Here is a tiny trained network, its code and every weight. The questions are about switching its units off for an input and a target symbol, where a switched-off unit gives its printed mean instead of its output.

import numpy as np


def w(rows, s, z=0):
    codes = np.array(rows[::2]) - 128.0
    scale = np.full(codes.shape[1], s)
    scale[-1] = z or s
    return codes * scale


def norm(h):
    return h / np.sqrt((h * h).mean(-1, keepdims=True) + 1e-5)


def f(y):
    return np.maximum(y, 0)


def softmax(a):
    e = np.exp(a - a.max(-1, keepdims=True))
    return e / e.sum(-1, keepdims=True)


def log_softmax(a):
    a = a - a.max(-1, keepdims=True)
    return a - np.log(np.exp(a).sum(-1, keepdims=True))


def net(x, mask):
    ids = ['βημπστψ'.index(c) for c in x.split()]
    T = len(ids)
    res = E[ids] + P[:T]
    u = 0
    for l in range(3):
        r = norm(res)
        for j in range(3):
            rows = slice(4 * j, 4 * j + 4)
            q, k, v = (r @ M[l][rows].T for M in (Q, K, V))
            z = softmax(np.where(np.tri(T) > 0, q @ k.T / 4**0.5, -1e9)) @ v
            o = O[l][rows]
            res = res + np.where(mask[u + j], z, o[:, -1]) @ o[:, :-1]
        u += 3
        y = f(norm(res) @ A[l][:, :-1].T + A[l][:, -1])
        res = res + np.where(mask[u : u + 4], y, B[l][:, -1]) @ B[l][:, :-1]
        u += 4
    return log_softmax(norm(res)[-1] @ U[:, :-1].T + U[:, -1])


Q, K, V, O, A, B = {}, {}, {}, {}, {}, {}
E = w([
[118,134,138],'β',
[100,150,138],'η',
[85,1,175],'μ',
[115,132,152],'π',
[95,144,140],'σ',
[117,122,158],'τ',
[95,130,156],'ψ',
],0.0086)
P = w([
[144,171,137],'0',
[9,167,181],'1',
[96,106,111],'2',
[153,152,119],'3',
[63,61,89],'4',
[98,95,107],'5',
[151,132,105],'6',
[165,164,152],'7',
[78,88,84],'8',
[152,111,124],'9',
[74,40,96],'10',
],0.012)
Q[0] = w([
[136,56,106],'0.h1',
[71,159,161],'0.h1',
[2,120,133],'0.h1',
[183,86,123],'0.h1',
[133,135,157],'0.h2',
[68,86,120],'0.h2',
[248,155,157],'0.h2',
[159,98,109],'0.h2',
[123,108,58],'0.h3',
[95,153,110],'0.h3',
[97,60,29],'0.h3',
[163,149,112],'0.h3',
],0.0098)
K[0] = w([
[90,87,110],'0.h1',
[197,95,145],'0.h1',
[171,88,110],'0.h1',
[83,129,174],'0.h1',
[84,153,152],'0.h2',
[110,169,80],'0.h2',
[104,73,245],'0.h2',
[124,154,183],'0.h2',
[202,168,103],'0.h3',
[138,142,184],'0.h3',
[178,158,70],'0.h3',
[98,155,126],'0.h3',
],0.011)
V[0] = w([
[24,52,110],'0.h1',
[126,135,166],'0.h1',
[95,181,80],'0.h1',
[122,135,41],'0.h1',
[116,131,74],'0.h2',
[98,38,149],'0.h2',
[144,91,131],'0.h2',
[254,76,31],'0.h2',
[72,66,126],'0.h3',
[124,132,132],'0.h3',
[32,151,101],'0.h3',
[91,152,39],'0.h3',
],0.0057)
O[0] = w([
[56,231,80,199],'0.h1',
[175,98,143,143],'0.h1',
[174,170,208,142],'0.h1',
[147,170,83,104],'0.h1',
[110,138,184,120],'0.h2',
[153,4,142,100],'0.h2',
[171,95,147,100],'0.h2',
[228,203,225,2],'0.h2',
[146,193,15,123],'0.h3',
[113,125,120,134],'0.h3',
[78,197,118,178],'0.h3',
[181,213,159,126],'0.h3',
],0.0031,0.0042)
A[0] = w([
[2,77,82,158],'0.n1',
[156,126,234,4],'0.n2',
[166,129,7,200],'0.n3',
[26,191,93,73],'0.n4',
],0.0058,0.004)
B[0] = w([
[254,195,182,254],'0.n1',
[144,156,223,131],'0.n2',
[209,158,35,176],'0.n3',
[202,253,91,180],'0.n4',
],0.0053,0.0084)
Q[1] = w([
[165,185,94],'1.h1',
[188,171,184],'1.h1',
[184,143,106],'1.h1',
[201,188,175],'1.h1',
[194,112,15],'1.h2',
[123,62,154],'1.h2',
[148,65,224],'1.h2',
[118,119,81],'1.h2',
[73,232,55],'1.h3',
[255,197,199],'1.h3',
[14,105,50],'1.h3',
[219,182,91],'1.h3',
],0.0073)
K[1] = w([
[224,133,54],'1.h1',
[222,116,105],'1.h1',
[174,151,67],'1.h1',
[254,152,138],'1.h1',
[117,97,165],'1.h2',
[163,115,126],'1.h2',
[191,125,72],'1.h2',
[146,151,151],'1.h2',
[56,145,107],'1.h3',
[75,146,197],'1.h3',
[181,128,36],'1.h3',
[99,191,163],'1.h3',
],0.0095)
V[1] = w([
[131,166,172],'1.h1',
[126,94,231],'1.h1',
[156,69,35],'1.h1',
[40,220,194],'1.h1',
[243,128,167],'1.h2',
[115,125,172],'1.h2',
[152,116,148],'1.h2',
[105,131,44],'1.h2',
[32,148,86],'1.h3',
[92,94,112],'1.h3',
[53,147,216],'1.h3',
[4,118,38],'1.h3',
],0.0037)
O[1] = w([
[90,149,89,175],'1.h1',
[88,78,120,71],'1.h1',
[131,29,167,86],'1.h1',
[76,221,136,162],'1.h1',
[255,84,74,172],'1.h2',
[130,76,176,146],'1.h2',
[127,102,133,129],'1.h2',
[100,235,48,81],'1.h2',
[168,40,192,142],'1.h3',
[100,111,163,78],'1.h3',
[129,132,87,251],'1.h3',
[127,61,211,67],'1.h3',
],0.0026,0.0024)
A[1] = w([
[100,203,143,56],'1.n1',
[107,212,104,108],'1.n2',
[88,119,80,2],'1.n3',
[253,108,142,139],'1.n4',
],0.0049,0.0013)
B[1] = w([
[149,73,110,185],'1.n1',
[119,68,69,223],'1.n2',
[121,154,158,130],'1.n3',
[88,115,4,253],'1.n4',
],0.004,0.0034)
Q[2] = w([
[208,167,81],'2.h1',
[92,108,150],'2.h1',
[90,52,240],'2.h1',
[100,186,116],'2.h1',
[214,161,89],'2.h2',
[118,46,217],'2.h2',
[167,123,56],'2.h2',
[126,232,164],'2.h2',
[2,52,146],'2.h3',
[192,176,186],'2.h3',
[61,81,184],'2.h3',
[52,101,162],'2.h3',
],0.0086)
K[2] = w([
[219,91,59],'2.h1',
[101,119,165],'2.h1',
[58,138,226],'2.h1',
[130,59,85],'2.h1',
[144,171,101],'2.h2',
[182,52,143],'2.h2',
[133,146,92],'2.h2',
[53,136,120],'2.h2',
[54,35,129],'2.h3',
[144,205,131],'2.h3',
[67,98,144],'2.h3',
[2,67,147],'2.h3',
],0.0092)
V[2] = w([
[151,137,141],'2.h1',
[1,151,107],'2.h1',
[238,68,85],'2.h1',
[161,135,150],'2.h1',
[82,153,137],'2.h2',
[148,96,82],'2.h2',
[170,242,93],'2.h2',
[97,144,130],'2.h2',
[52,159,104],'2.h3',
[53,35,137],'2.h3',
[144,199,127],'2.h3',
[55,163,121],'2.h3',
],0.0049)
O[2] = w([
[130,113,137,138],'2.h1',
[150,152,115,90],'2.h1',
[42,123,116,176],'2.h1',
[129,122,128,135],'2.h1',
[124,101,220,140],'2.h2',
[126,168,47,118],'2.h2',
[68,71,143,253],'2.h2',
[123,114,191,137],'2.h2',
[189,86,2,129],'2.h3',
[138,245,100,11],'2.h3',
[123,48,184,194],'2.h3',
[155,119,59,125],'2.h3',
],0.0033,0.0047)
A[2] = w([
[199,133,133,159],'2.n1',
[164,176,164,76],'2.n2',
[2,130,178,173],'2.n3',
[131,163,88,5],'2.n4',
],0.01,0.0033)
B[2] = w([
[90,97,181,253],'2.n1',
[246,122,73,176],'2.n2',
[2,185,47,228],'2.n3',
[62,179,186,161],'2.n4',
],0.0086,0.0032)
U = w([
[40,178,162,252],'β',
[97,174,49,61],'η',
[127,7,105,136],'μ',
[123,106,233,114],'π',
[195,212,110,27],'σ',
[149,206,197,95],'τ',
[251,125,194,242],'ψ',
],0.011,0.0031)

Each question gives the input, a string of symbols that net reads in full, and the target symbol t.
The units are the heads (4 rows each of Q, K, V and O) and the neurons (one row each of A and B). Each row of codes is followed by its name. A weight is (code - 128) times the scale printed after its matrix; where a second scale follows, it is the last column's (O, A, B and U).
mask holds one flag per unit, layer by layer, with each layer's heads first. A switched-off unit (its flag False) gives its mean, the last column of its rows in O or B, instead of its output. The means were averaged over made-up inputs and are rounded, as every weight is.
A unit's drop is (log p(t) with every unit on - log p(t) with that unit switched off) / (log p(t) with every unit on - log p(t) with every unit switched off).
The circuit of an input: a set's keep is (log p(t) with only the set's units on - log p(t) with every unit switched off) / (log p(t) with every unit on - log p(t) with every unit switched off). Starting from the 12 units with the biggest drops (on a tie, the unit counted first), units are removed one at a time, each time the one whose removal leaves the highest keep (on an exact tie, the one counted first), for as long as the keep stays at least 0.8.
units of the circuit, in order: the units of the circuit, biggest drop first
k most important neurons: the k neurons with the biggest drops, biggest first
which heads matter: for each layer, one digit per head in row order, 1 if its drop is at least 0.15 and else 0, layers parted by /
input β ψ β μ η π π τ, target β: which heads matter => 000 / 000 / 100
input σ β μ σ β σ ψ η, target β: which heads matter => 010 / 000 / 000
input τ μ β π β π, target π: most important neuron => (0.n1)
input β β μ, target ψ: 3 most important neurons => (0.n1; 1.n4; 1.n2)
input η σ τ τ τ μ β η, target η: 3 most important neurons => (0.n1; 0.n4; 0.n3)
input τ β μ β β η, target ψ: which heads matter => 011 / 000 / 000
input β ψ ψ β μ π, target ψ: which heads matter => 010 / 000 / 000
input η μ β ψ μ β, target β: 3 most important neurons => (2.n4; 2.n2; 0.n4)
input β β ψ μ η μ β σ, target η: which heads matter => 001 / 000 / 100
input μ τ μ β μ τ τ β σ, target μ: units of the circuit, in order => (0.h3; 0.n1; 2.n3)
input β β β π ψ β, target π: which heads matter => 001 / 000 / 001
input β η σ β β β μ ψ, target β: 2 most important neurons => (0.n1; 0.n3)
input β μ μ, target ψ: which heads matter => 010 / 000 / 111
input σ τ β β μ β η β ψ, target σ: units of the circuit, in order => (0.h2; 0.n1; 2.n2; 0.h3)
input β β μ ψ σ β, target β: 3 most important neurons => (2.n4; 0.n4; 2.n2)
input ψ μ μ τ, target μ: which heads matter => 110 / 000 / 000
input β β μ η β ψ, target σ: units of the circuit, in order => (0.n1; 0.h1; 2.n3)
input ψ τ μ, target β: which heads matter => 110 / 101 / 111
input β π ψ, target ψ: 4 most important neurons => (0.n1; 0.n4; 1.n4; 2.n2)
input β ψ μ μ μ ψ μ μ, target μ: which heads matter => 101 / 001 / 000
input τ η μ β β π β β τ, target ψ: which heads matter => 110 / 000 / 000
input β σ μ β ψ π μ μ, target μ: which heads matter => 011 / 100 / 010
input μ β β β μ ψ β π, target β: 4 most important neurons => (0.n1; 0.n3; 0.n4; 2.n3)
input μ β σ μ τ η β τ, target η: 2 most important neurons => (0.n1; 0.n3)
input ψ τ ψ ψ β β π μ τ, target π: 3 most important neurons => (0.n1; 2.n3; 2.n1)
input μ β σ β π τ ψ σ, target η: which heads matter => 101 / 000 / 000
input β β μ τ, target μ: 2 most important neurons => (0.n1; 2.n3)
input μ π π ψ β μ, target η: units of the circuit, in order => (0.h1; 2.h3; 2.n1)
